Below are the code and all the weights of a small trained network. Each question names an input and a target symbol and asks about switching units off, where a switched-off unit gives its printed mean instead of its output.

import numpy as np


def w(rows, s, z=0):
    codes = np.array(rows[::2]) - 128.0
    scale = np.full(codes.shape[1], s)
    scale[-1] = z or s
    return codes * scale


def f(y):
    return y / 2 * (1 + np.tanh(0.7978845608 * (y + 0.044715 * y**3)))


def softmax(a):
    e = np.exp(a - a.max(-1, keepdims=True))
    return e / e.sum(-1, keepdims=True)


def log_softmax(a):
    a = a - a.max(-1, keepdims=True)
    return a - np.log(np.exp(a).sum(-1, keepdims=True))


def net(x, mask):
    ids = ['ΘΞγεζπψ'.index(c) for c in x.split()]
    T = len(ids)
    res = E[ids] + P[:T]
    u = 0
    for l in range(3):
        r = res
        for j in range(2):
            rows = slice(4 * j, 4 * j + 4)
            q, k, v = (r @ M[l][rows].T for M in (Q, K, V))
            z = softmax(np.where(np.tri(T) > 0, q @ k.T / 4**0.5, -1e9)) @ v
            o = O[l][rows]
            res = res + np.where(mask[u + j], z, o[:, -1]) @ o[:, :-1]
        u += 2
        y = f(res @ A[l][:, :-1].T + A[l][:, -1])
        res = res + np.where(mask[u : u + 4], y, B[l][:, -1]) @ B[l][:, :-1]
        u += 4
    return log_softmax(res[-1] @ U[:, :-1].T + U[:, -1])


Q, K, V, O, A, B = {}, {}, {}, {}, {}, {}
E = w([
[214,114,20,190,192,190],'Θ',
[176,101,69,83,145,74],'Ξ',
[71,101,68,59,129,117],'γ',
[58,255,71,111,139,217],'ε',
[98,162,138,216,131,68],'ζ',
[241,221,179,101,112,157],'π',
[1,40,219,49,75,164],'ψ',
],0.0098)
P = w([
[111,60,38,109,78,119],'0',
[152,57,174,90,247,115],'1',
[105,159,39,137,61,109],'2',
[138,90,192,117,254,172],'3',
[124,185,50,122,44,115],'4',
[162,100,193,99,228,167],'5',
[151,188,66,102,28,130],'6',
[164,99,192,100,218,194],'7',
[141,197,50,64,26,159],'8',
[173,104,203,83,198,176],'9',
[147,200,70,49,12,155],'10',
[148,47,151,136,214,201],'11',
[175,179,70,117,14,104],'12',
],0.0055)
Q[0] = w([
[96,33,145,128,164,137],'0.h0',
[109,159,170,68,199,233],'0.h0',
[190,50,83,139,141,166],'0.h0',
[75,45,82,44,72,141],'0.h0',
[47,155,104,153,112,128],'0.h1',
[43,58,231,138,119,217],'0.h1',
[106,109,55,172,4,85],'0.h1',
[126,154,233,101,229,254],'0.h1',
],0.0042)
K[0] = w([
[97,81,126,92,144,49],'0.h0',
[193,114,146,136,92,85],'0.h0',
[109,56,135,108,122,122],'0.h0',
[104,81,117,113,1,83],'0.h0',
[133,150,76,126,153,133],'0.h1',
[78,197,119,128,164,210],'0.h1',
[114,58,43,160,148,123],'0.h1',
[154,184,226,141,135,167],'0.h1',
],0.0067)
V[0] = w([
[59,148,73,210,71,106],'0.h0',
[48,100,181,143,141,166],'0.h0',
[145,76,90,142,248,122],'0.h0',
[154,136,25,106,134,139],'0.h0',
[147,153,221,141,158,254],'0.h1',
[92,107,142,158,157,83],'0.h1',
[130,50,173,118,74,154],'0.h1',
[191,82,126,70,96,160],'0.h1',
],0.005)
O[0] = w([
[102,115,99,225,53,86,83],'0.h0',
[135,116,93,206,151,225,44],'0.h0',
[84,133,98,104,239,103,170],'0.h0',
[117,207,121,82,144,78,254],'0.h0',
[79,95,168,89,177,198,54],'0.h1',
[119,136,77,181,172,120,79],'0.h1',
[168,126,97,163,111,231,73],'0.h1',
[254,98,136,53,116,135,188],'0.h1',
],0.0044,0.0023)
A[0] = w([
[96,73,106,43,42,120,213],'0.n0',
[34,124,144,253,206,120,171],'0.n1',
[117,112,213,95,167,153,206],'0.n2',
[214,212,78,136,16,117,251],'0.n3',
],0.0059,0.0023)
B[0] = w([
[108,163,175,139,50,108,201],'0.n0',
[182,113,125,127,102,73,121],'0.n1',
[90,125,169,50,164,120,156],'0.n2',
[150,255,80,92,149,144,252],'0.n3',
],0.0088,0.0046)
Q[1] = w([
[120,135,63,99,127,179],'1.h0',
[131,164,108,27,171,113],'1.h0',
[146,81,68,108,190,126],'1.h0',
[105,116,151,119,163,175],'1.h0',
[91,102,191,142,139,147],'1.h1',
[145,172,75,136,2,111],'1.h1',
[146,181,72,89,90,129],'1.h1',
[147,159,91,147,58,155],'1.h1',
],0.0076)
K[1] = w([
[96,129,116,121,50,160],'1.h0',
[90,138,160,109,128,216],'1.h0',
[91,223,84,125,129,137],'1.h0',
[88,143,182,115,66,65],'1.h0',
[52,101,175,120,116,107],'1.h1',
[157,60,2,197,156,162],'1.h1',
[231,157,80,171,200,217],'1.h1',
[211,64,18,226,162,152],'1.h1',
],0.0066)
V[1] = w([
[100,106,165,98,68,6],'1.h0',
[122,76,164,134,185,136],'1.h0',
[181,108,119,199,108,68],'1.h0',
[184,120,193,142,161,84],'1.h0',
[187,101,120,185,147,229],'1.h1',
[149,82,76,178,192,190],'1.h1',
[103,117,254,112,68,94],'1.h1',
[92,96,124,140,129,37],'1.h1',
],0.0062)
O[1] = w([
[199,107,116,97,24,90,124],'1.h0',
[158,142,113,100,69,137,16],'1.h0',
[176,65,239,155,167,149,12],'1.h0',
[166,80,220,98,88,150,66],'1.h0',
[72,113,172,100,224,142,35],'1.h1',
[1,111,241,110,178,44,48],'1.h1',
[182,103,106,54,6,246,2],'1.h1',
[139,141,56,175,16,62,65],'1.h1',
],0.0041,0.0037)
A[1] = w([
[111,171,3,203,57,50,103],'1.n0',
[204,29,177,94,160,55,247],'1.n1',
[69,102,135,103,81,108,135],'1.n2',
[155,81,230,80,227,96,252],'1.n3',
],0.0054,0.0016)
B[1] = w([
[74,148,93,189,35,141,253],'1.n0',
[254,133,180,151,147,212,153],'1.n1',
[106,73,175,101,89,151,127],'1.n2',
[63,125,194,201,117,248,165],'1.n3',
],0.0069,0.005)
Q[2] = w([
[138,213,76,136,108,124],'2.h0',
[160,188,21,75,29,111],'2.h0',
[206,198,58,81,143,165],'2.h0',
[87,70,114,73,186,117],'2.h0',
[100,95,119,100,137,207],'2.h1',
[120,184,174,119,92,78],'2.h1',
[96,232,171,147,72,119],'2.h1',
[98,122,95,152,1,57],'2.h1',
],0.0058)
K[2] = w([
[106,167,118,47,83,116],'2.h0',
[112,133,130,64,49,103],'2.h0',
[95,193,193,2,91,180],'2.h0',
[167,133,70,146,179,103],'2.h0',
[140,148,71,132,139,111],'2.h1',
[114,127,132,63,54,81],'2.h1',
[39,145,144,130,61,117],'2.h1',
[57,48,195,146,73,149],'2.h1',
],0.0069)
V[2] = w([
[162,92,39,71,150,100],'2.h0',
[230,166,27,157,190,137],'2.h0',
[104,200,72,103,114,155],'2.h0',
[171,103,221,93,63,122],'2.h0',
[81,9,253,129,72,170],'2.h1',
[166,206,84,112,130,81],'2.h1',
[126,159,152,43,70,130],'2.h1',
[134,232,105,128,110,129],'2.h1',
],0.0055)
O[2] = w([
[240,137,125,108,158,28,141],'2.h0',
[253,188,109,204,180,137,156],'2.h0',
[87,86,107,166,179,122,226],'2.h0',
[112,116,173,112,96,137,102],'2.h0',
[115,218,146,110,112,127,2],'2.h1',
[125,23,170,141,152,128,209],'2.h1',
[99,119,151,97,139,170,179],'2.h1',
[122,80,119,173,135,153,226],'2.h1',
],0.0067,0.0085)
A[2] = w([
[186,117,58,95,213,2,198],'2.n0',
[163,54,159,227,195,137,255],'2.n1',
[180,114,184,86,184,55,168],'2.n2',
[174,86,211,59,174,167,82],'2.n3',
],0.0065,0.0037)
B[2] = w([
[119,128,93,50,159,41,221],'2.n0',
[97,254,189,136,90,130,249],'2.n1',
[160,132,147,139,158,182,148],'2.n2',
[153,92,25,172,142,163,159],'2.n3',
],0.0084,0.012)
U = w([
[50,132,156,99,254,98,152],'Θ',
[172,127,60,104,118,81,69],'Ξ',
[119,68,77,124,108,169,226],'γ',
[126,178,90,223,150,232,160],'ε',
[140,163,130,202,82,124,9],'ζ',
[220,197,102,87,158,173,19],'π',
[121,217,196,127,75,135,251],'ψ',
],0.0056,0.0026)

Each question gives the input, a string of symbols that net reads in full, and the target symbol t.
The units are the heads (4 rows each of Q, K, V and O) and the neurons (one row each of A and B). Each row of codes is followed by its name. A weight is (code - 128) times the scale printed after its matrix; where a second scale follows, it is the last column's (O, A, B and U).
mask holds one flag per unit, layer by layer, with each layer's heads first. A switched-off unit (its flag False) gives its mean, the last column of its rows in O or B, instead of its output. The means were averaged over made-up inputs and are rounded, as every weight is.
A unit's drop is (log p(t) with every unit on - log p(t) with that unit switched off) / (log p(t) with every unit on - log p(t) with every unit switched off).
The circuit of an input: a set's keep is (log p(t) with only the set's units on - log p(t) with every unit switched off) / (log p(t) with every unit on - log p(t) with every unit switched off). Starting from the 12 units with the biggest drops (on a tie, the unit counted first), units are removed one at a time, each time the one whose removal leaves the highest keep (on an exact tie, the one counted first), for as long as the keep stays at least 0.8.
circuit, biggest first: the units of the circuit, biggest drop first
unit that matters most: the unit with the biggest drop
k most important neurons: the k neurons with the biggest drops, biggest first
k most important neurons of layer l: the k neurons of layer l with the biggest drops, biggest first
which heads matter: for each layer, one digit per head in row order, 1 if its drop is at least 0.15 and else 0, layers parted by /
input γ Ξ π π π, target π: which heads matter -> 00 / 00 / 10
input Ξ Ξ Ξ ε γ Ξ ψ ζ, target γ: 2 most important neurons -> 0.n0, 2.n1
input Ξ Ξ π ψ Ξ π ε, target ψ: unit that matters most -> 2.h1
input Ξ Ξ Ξ γ Ξ, target Ξ: 2 most important neurons of layer 2 -> 2.n0, 2.n1
input ε ε ε ε ψ Ξ Ξ Ξ ε ψ ψ ζ, target γ: circuit, biggest first -> 1.h1, 2.h0, 0.n0, 0.n3
input Ξ ζ Ξ ψ π Ξ Ξ Ξ ε, target ψ: which heads matter -> 00 / 11 / 11
input ζ Ξ ψ Ξ ζ, target ψ: circuit, biggest first -> 2.h1, 2.h0, 0.n3
input γ Ξ Θ ε Ξ ε ε π ψ π, target γ: which heads matter -> 01 / 11 / 10
input ψ π π Ξ Θ π Ξ Ξ ζ, target Θ: 3 most important neurons -> 2.n1, 0.n0, 1.n0
input ε Ξ ψ π, target γ: 2 most important neurons -> 0.n0, 0.n3
input Ξ Ξ γ ψ, target γ: 2 most important neurons of layer 2 -> 2.n1, 2.n3
input Ξ γ Ξ Ξ Ξ ε ζ, target Ξ: 2 most important neurons of layer 0 -> 0.n3, 0.n0
input Ξ π γ ε Ξ Ξ π Ξ Ξ γ ψ ψ, target γ: which heads matter -> 00 / 01 / 00
input Ξ ε Ξ π ψ ε Θ ε Ξ, target Θ: most important neuron -> 2.n1
input ψ Ξ ε π Ξ Ξ Ξ Ξ γ, target ψ: 2 most important neurons -> 0.n0, 0.n3
input ζ Ξ Ξ ζ, target ψ: which heads matter -> 00 / 10 / 00
input γ Ξ Ξ Ξ, target π: which heads matter -> 00 / 10 / 10
input Ξ Ξ π, target π: 3 most important neurons -> 0.n3, 0.n0, 1.n3
input Ξ ζ π ζ Ξ ε Ξ ε π ε Ξ π Θ, target Θ: 3 most important neurons -> 2.n0, 0.n3, 0.n0
input Ξ ψ Ξ Ξ, target γ: unit that matters most -> 1.h1
input ε Ξ Ξ ψ ε Θ Ξ Ξ Ξ ε π, target Θ: 2 most important neurons of layer 0 -> 0.n0, 0.n3
input Ξ Ξ Ξ ε ε Ξ Ξ ψ Ξ γ, target γ: 4 most important neurons -> 0.n2, 0.n0, 2.n1, 0.n3
input Ξ Ξ Ξ, target Ξ: 2 most important neurons -> 2.n0, 1.n3
input Ξ Θ Ξ Θ, target π: 2 most important neurons of layer 1 -> 1.n0, 1.n1
input π π ψ, target ψ: 3 most important neurons -> 0.n0, 0.n3, 1.n2
input γ π π Θ Ξ π ε Ξ ε Ξ, target ε: 2 most important neurons of layer 0 -> 0.n3, 0.n2
input ψ Ξ π ψ Ξ Ξ γ π Ξ Ξ ε Θ ζ, target Θ: 2 most important neurons -> 0.n0, 2.n1
input ζ Ξ ε ε ε Ξ Θ Ξ π γ γ Ξ π, target Θ: most important neuron of layer 2 -> 2.n0
input Ξ π Ξ Ξ Ξ Ξ ε Ξ Ξ π Ξ π, target ε: 3 most important neurons -> 1.n3, 2.n3, 2.n0
input Θ γ Ξ π Ξ ψ ε Ξ ψ ε, target γ: 2 most important neurons -> 2.n1, 0.n3
